Here is a tiny trained network, its code and every weight. The questions are about switching its units off for an input and a class, where a switched-off unit gives its printed mean instead of its output.

import numpy as np


def w(rows, s, z=0):
    codes = np.array(rows[::2]) - 128.0
    scale = np.full(codes.shape[1], s)
    scale[-1] = z or s
    return codes * scale


def f(y):
    return y / 2 * (1 + np.tanh(0.7978845608 * (y + 0.044715 * y**3)))


def log_softmax(a):
    a = a - a.max(-1, keepdims=True)
    return a - np.log(np.exp(a).sum(-1, keepdims=True))


def net(x, mask):
    res = np.array(x, float).reshape(1, 6) / 4 @ E
    y = f(res @ A[0][:, :-1].T + A[0][:, -1])
    res = res + np.where(mask, y, B[0][:, -1]) @ B[0][:, :-1]
    return log_softmax(res[-1] @ U[:, :-1].T + U[:, -1])


A, B = {}, {}
E = w([
[128,128,127],'x0',
[128,128,127],'x1',
[3,143,82],'x2',
[147,46,97],'x3',
[59,95,211],'x4',
[127,128,127],'x5',
],0.016)
A[0] = w([
[87,162,84,183],'n0',
[129,66,103,184],'n1',
[162,167,139,196],'n2',
[128,253,166,253],'n3',
[56,119,79,169],'n4',
[90,81,214,184],'n5',
[97,161,208,150],'n6',
],0.019,0.011)
B[0] = w([
[67,171,88,199],'n0',
[212,124,37,179],'n1',
[148,178,201,188],'n2',
[84,176,174,253],'n3',
[88,126,44,215],'n4',
[109,7,154,219],'n5',
[68,91,187,196],'n6',
],0.016,0.022)
U = w([
[147,205,187,254],'0',
[245,149,91,168],'1',
[65,205,110,106],'2',
[151,158,28,72],'3',
[118,88,238,78],'4',
[199,12,152,33],'5',
[28,96,141,117],'6',
[88,38,71,168],'7',
],0.013,0.0051)

Each question gives the input, the list of numbers given to net, and the class t.
The units are the neurons (one row each of A and B). Each row of codes is followed by its name. A weight is (code - 128) times the scale printed after its matrix; where a second scale follows, it is the last column's (A, B and U).
mask holds one flag per neuron, in row order. A switched-off neuron (its flag False) gives its mean, the last column of its row in B, instead of its output. The means were averaged over made-up inputs and are rounded, as every weight is.
A unit's drop is (log p(t) with every unit on - log p(t) with that unit switched off) / (log p(t) with every unit on - log p(t) with every unit switched off).
The circuit of an input: a set's keep is (log p(t) with only the set's units on - log p(t) with every unit switched off) / (log p(t) with every unit on - log p(t) with every unit switched off). Starting from all 7 units, units are removed one at a time, each time the one whose removal leaves the highest keep (on an exact tie, the one counted first), for as long as the keep stays at least 0.8.
units of the circuit, in order: the units of the circuit, biggest drop first
most important unit: the unit with the biggest drop
k most important neurons: the k neurons with the biggest drops, biggest first
drop of u: that unit's drop, to one decimal
input [-5,-7,0,-8,1,-4], class 4: units of the circuit, in order => n4
input [-7,-2,-1,-8,-8,-6], class 0: 2 most important neurons => n2, n4
input [-5,2,0,6,1,6], class 5: units of the circuit, in order => n0, n3
input [1,6,0,-3,5,1], class 4: units of the circuit, in order => n4, n0
input [8,-6,3,-7,0,8], class 2: 3 most important neurons => n5, n3, n0
input [5,8,-5,6,0,-7], class 1: units of the circuit, in order => n5, n1
input [3,-6,2,8,5,-5], class 7: 2 most important neurons => n4, n2
input [4,-1,1,5,-5,-3], class 3: 2 most important neurons => n5, n2
input [-3,5,0,-6,0,1], class 0: units of the circuit, in order => n5, n4
input [-1,-4,-7,0,-7,2], class 0: 2 most important neurons => n2, n1
input [-8,2,1,8,-5,-8], class 3: 2 most important neurons => n2, n5
input [1,6,0,2,-7,1], class 1: 2 most important neurons => n4, n3
input [2,1,-2,2,-1,1], class 1: 2 most important neurons => n5, n3
input [5,0,-1,-5,-7,7], class 0: most important unit => n4
input [-8,-5,8,4,0,0], class 3: 2 most important neurons => n5, n6
input [-3,-4,5,3,-6,7], class 3: drop of n3 => 0.0
input [-2,8,3,3,-6,-4], class 3: drop of n5 => 0.1
input [-4,-3,-6,3,-1,3], class 1: drop of n5 => 0.4
input [-6,7,-2,3,0,-4], class 1: 2 most important neurons => n5, n6
